-2, -12, -5, -19, 5, -22, 18, 18, 13, -2, 2, 16, -27, 30, 8, 16, 20, 13, -14, -33, -5, -22, -4, 9, 8, 3, -20, 9, -2, -12, -5, 11, 27, 15, 15 => [74]
38, -8, 15, 1, 23, -9, -8, 24, -6, 11, 10, 0, -3, 3, 12, 4, -2, 8, -5, -20, -3, 5, -22, 19, -6, -7, 5, 1, -9, -10, 12, -17, 31, 7, 9 => [74]
-22, 4, -8, -37, 15, -96, 49, 37, 55, 15, -17, 38, -70, -34, 3, 26, 28, 8, -20, 4, 17, -44, -38, 14, 18, -2, -38, 30, -31, -46, -16, 14, 98, 7, 33 => [74]
-6, 19, -6, -1, -1, -28, 10, 11, 15, 3, 6, 11, -50, -9, -2, 19, 46, -9, -12, 1, 7, -27, -16, -3, -18, 3, -5, 9, 1, -5, 2, 2, 29, -6, 35 => [74]
-14, -16, 0, -19, -4, -45, -20, -9, 21, -12, -10, -3, -42, -41, -3, 20, 25, -9, -15, 28, -16, -39, -13, -4, 0, 9, -18, -26, -4, -39, 1, 0, 43, -2, 30 => [72]
-24, -18, 10, -23, 1, -52, -3, 4, 19, 2, -11, 6, -26, -43, -5, 13, 1, 14, 5, 10, 3, -65, -20, -10, 16, 7, -20, 1, -17, -38, -1, 6, 45, -9, 34 => [72]
-15, -4, -8, -28, -1, -62, 15, -5, 37, 8, -12, -1, -40, 1, 16, 40, 74, -2, -11, -24, 19, -61, -24, 8, 1, 2, -9, 47, -10, -25, -16, -9, 83, 0, 37 => [74]
-22, 6, -10, -7, -17, -43, 18, 17, 15, -2, -11, 19, -46, 20, 6, 28, 23, -43, -21, -47, -12, -50, -23, 20, 0, 1, -30, 9, -17, -14, -13, 0, 49, 13, 22 => [74]
-9, 6, 12, -31, -13, -28, -8, 5, 18, -13, -6, 5, -31, -31, -3, 25, 4, 11, -3, 12, -4, -23, -60, -15, 18, -3, -36, 16, 5, -24, -9, -1, 88, 5, 25 => [74]
-30, -1, 6, -42, -20, -68, 17, 3, 8, -27, -5, -5, -6, -39, -14, 25, 29, 1, 10, 5, -22, -69, -46, 4, 9, 9, -51, 25, -3, -33, 4, 15, 93, 24, 45 => [80]
-27, 19, -5, -40, -9, -53, 0, 18, 27, -12, -7, 10, -65, -34, 6, 28, 42, 6, -9, 18, 21, -47, -32, -1, -1, 2, -21, 2, -9, -34, -4, 9, 72, -14, 33 => [74]
-14, -1, -8, -20, -5, -72, 8, -7, 38, 10, -23, 8, -36, -10, -10, 14, 32, 38, -11, 4, 5, -64, -33, 10, 15, 2, -32, 1, -12, -23, -14, 2, 62, -23, 8 => [74]
-7, 12, 3, -10, -15, -34, 15, -3, 11, -4, 5, 15, -23, 13, -10, 20, 15, 13, -5, -20, 16, -33, -11, -22, 8, 4, 7, 21, 21, -6, -4, 20, 13, -44, 20 => [74]
-6, -2, 7, -17, -19, -11, -3, 19, 2, 12, 5, -19, -81, -31, -30, -2, 21, 30, 9, -14, 15, -11, -12, -26, 14, 2, -3, -2, -27, -36, 26, -1, 45, 3, 9 => [74]
-26, -4, 15, -9, -10, -30, 8, -7, 5, -40, -13, -5, -22, -36, -9, -23, 60, 5, 12, -18, -25, -38, -27, -11, 22, 3, -27, 1, -5, -41, 23, 40, 68, -9, 58 => [80]
-11, 0, 7, -26, -5, -38, -4, 3, 18, -6, 4, 4, -32, -39, -21, 4, -6, 8, 1, 33, 6, -17, -27, -10, 25, 7, -23, -4, -12, -17, 9, 13, 13, -5, 32 => [72]
-10, -5, 2, -24, -11, -35, 13, 11, 9, -4, -2, 6, -18, 1, -19, 2, 47, -11, -4, 12, -10, -13, -2, 16, 5, -12, -10, 30, -4, -18, 3, -8, 56, -4, 19 => [74]
-24, 9, -5, 14, 0, 0, 23, -10, 38, 16, 22, 8, -21, 38, -12, 11, -23, -2, 14, 1, -1, -20, -69, 13, -13, 12, -39, -2, 10, -9, 4, 11, 9, -31, -18 => [80]
-18, -2, 16, -33, 76, -57, -11, 11, 28, -1, -9, -21, -35, -47, -15, 26, 36, 16, -8, 11, -1, -58, -49, 4, 1, 14, -28, 3, -3, -20, -26, 4, 62, -4, 33 => [74]
-24, 2, 10, -12, 11, -25, 4, 55, 15, 8, -19, -1, -21, -42, -10, -11, 10, -5, 13, 15, 3, -10, 16, -64, 17, 7, -19, -16, -17, -21, 12, 16, 26, -9, 65 => [72]
-17, 3, 0, -37, -2, -57, 1, 27, 25, -13, -7, 1, -53, -40, 10, 22, 27, 11, 7, 35, 2, -27, -23, 41, 1, -6, -50, 6, -7, -31, 7, 21, 60, -6, 35 => [72]
-40, -25, 11, -35, -9, -101, -3, 26, 37, -4, -20, 24, -86, -43, 7, 41, 49, 15, -11, 22, 23, -68, -49, -24, 15, 14, -17, 17, -22, -59, -3, 34, 72, 5, 54 => [72]
-5, -17, -3, -18, 19, -41, -9, 48, 7, -5, -6, 9, 22, -13, 6, 9, 33, 14, 0, -8, -9, -42, -11, 26, 6, -23, -15, -4, -21, -12, -7, 8, 45, -34, 21 => [74]
-11, -37, 5, -13, 1, -19, 9, 16, 20, 4, 3, -10, -32, 30, 9, 22, 27, -3, -5, -4, 6, -1, -6, -13, -10, -10, -18, 19, -19, -54, -3, 10, 29, -2, 8 => [74]
16, -32, 15, 7, 12, 11, -1, 13, -25, 21, 38, 7, 19, 13, -5, -7, -2, 12, 13, -1, -18, 5, 0, 9, -3, -13, 31, 3, 5, 20, 14, -28, 12, -23, -17 => [74]
-2, 12, 9, -7, -26, -39, 6, 11, 6, -5, -6, 16, -35, -48, -6, 19, -20, 9, -11, 6, -29, -31, -34, 1, 12, 3, -28, -4, -16, 8, -17, 0, 64, 19, 28 => [74]
1, -7, 6, -8, 11, -13, 16, 3, 37, 1, -6, -5, -38, -8, -19, 7, 16, 6, 11, 3, 5, -17, -26, -31, 8, 16, -8, 14, 8, -39, 3, 2, 44, -4, 14 => [74]
-26, 19, 3, -32, 0, -39, -14, 11, 7, -40, -7, 12, -39, -17, -5, 28, 28, -3, -8, -7, 4, -23, -19, 2, -1, -8, -22, 18, -5, -47, -10, 7, 47, -16, 29 => [74]
-25, 10, 14, -25, -3, -87, -25, 25, 7, 21, -4, 22, -70, -55, 18, 41, -17, 21, -20, 16, -2, -44, -33, 1, -1, -3, -40, 13, -39, -15, -27, 5, 90, -8, 58 => [74]
-22, -8, -1, -18, -13, -40, 11, 28, -8, 11, 10, 1, -16, -26, 1, 37, 31, 12, -26, 10, 6, -41, -26, -2, -4, 0, -20, 21, -17, 4, -36, 0, 44, -7, -3 => [74]
-39, -21, 9, -32, -10, -67, 11, 16, 33, 15, -6, 6, -45, -8, 3, 34, 13, 8, -9, -13, -4, -22, -43, 9, 9, -28, -17, 2, -25, 1, -29, -1, 55, -28, 15 => [74]
-3, -3, -6, -31, -24, -39, 24, 0, 28, 3, -12, 5, -54, -11, -6, 32, 35, 10, 4, -10, -16, -36, -36, 16, 7, 6, -4, 67, 5, -12, 5, -2, 54, 1, 26 => [74]
-21, -4, 6, -37, -5, -67, -25, 19, 17, 12, -15, 21, -60, -53, 0, 50, 33, -1, -8, 22, 13, -54, -18, -3, 0, 22, -16, -1, -6, -31, -12, -1, 85, 25, 44 => [74]
2, -7, 18, -18, -5, -44, -7, 9, 13, 19, 1, -5, -46, -32, 4, 25, 5, 42, -13, 23, -3, -39, -8, -14, 24, 16, -16, 12, -22, -37, 6, 18, 33, -17, 32 => [72]
-2, -42, 1, -6, -10, -47, 23, -16, 37, 6, -10, 5, -24, -12, 3, 25, 25, -1, -3, -16, -10, -73, -51, 17, -3, 5, -32, 14, -13, 12, -18, -36, 110, 18, 10 => [74]
-24, 12, 1, -27, -7, -31, 5, 3, 16, -3, -1, 10, -53, -29, -29, 21, 28, 4, 10, 1, 7, -42, -29, 1, 2, 4, -43, 11, 2, -7, -1, 25, 54, -7, 25 => [74]
-11, -13, 21, -7, 5, -57, -4, 7, -7, -18, 4, 4, -17, -47, -12, 5, 14, 3, -2, -2, -27, -31, -7, -18, -6, 16, -26, -4, -6, -34, 10, 22, 46, -8, 32 => [72]
-17, 5, -3, -37, -17, -65, 18, 20, 39, 4, -20, 19, -82, -14, -1, 21, 71, 17, 1, -12, -5, -30, -29, -12, 11, 6, -14, 19, 9, -30, -8, 9, 53, -25, 46 => [74]

1, -9, 2, -18, 19, 5, -11, 14, 0, -10, 10, 4, 2, 7, -7, 5, 5, -2, 0, 11, -11, 6, -10, 0, -25, -11, 4, -41, -1, 45, 4, -9, 2, -5, -11 => <64>
-27, 0, -1, -40, -36, 38, -3, -7, 9, 15, -1, 26, 7, 10, 16, -4, -1, -11, 7, 37, -14, -7, 13, 10, 6, -24, 15, -39, 2, -12, -3, 4, 3, 5, 9 => <64>
6, -6, -2, -31, 22, -43, -1, 22, -12, -10, -1, 14, -15, 15, -6, 22, -7, -7, -13, -14, -22, 1, -19, 14, 12, 33, -4, 10, -10, 18, 15, -17, -10, -5, -22 => <65>
-19, -22, 21, -37, 9, 3, -31, 22, 11, -16, 5, 9, -6, 6, -19, 1, -14, 2, -4, 15, -19, 9, -5, 6, -5, -21, 15, -48, -6, 3, 14, -5, -8, -9, 13 => <64>
-18, -17, 16, -10, 72, -10, -2, 14, 11, -7, -4, -4, -13, 18, -5, 2, -29, -11, 3, 0, 12, 4, -4, 5, 12, -12, -6, -22, 29, 16, 10, -12, 7, 20, 37 => <69>
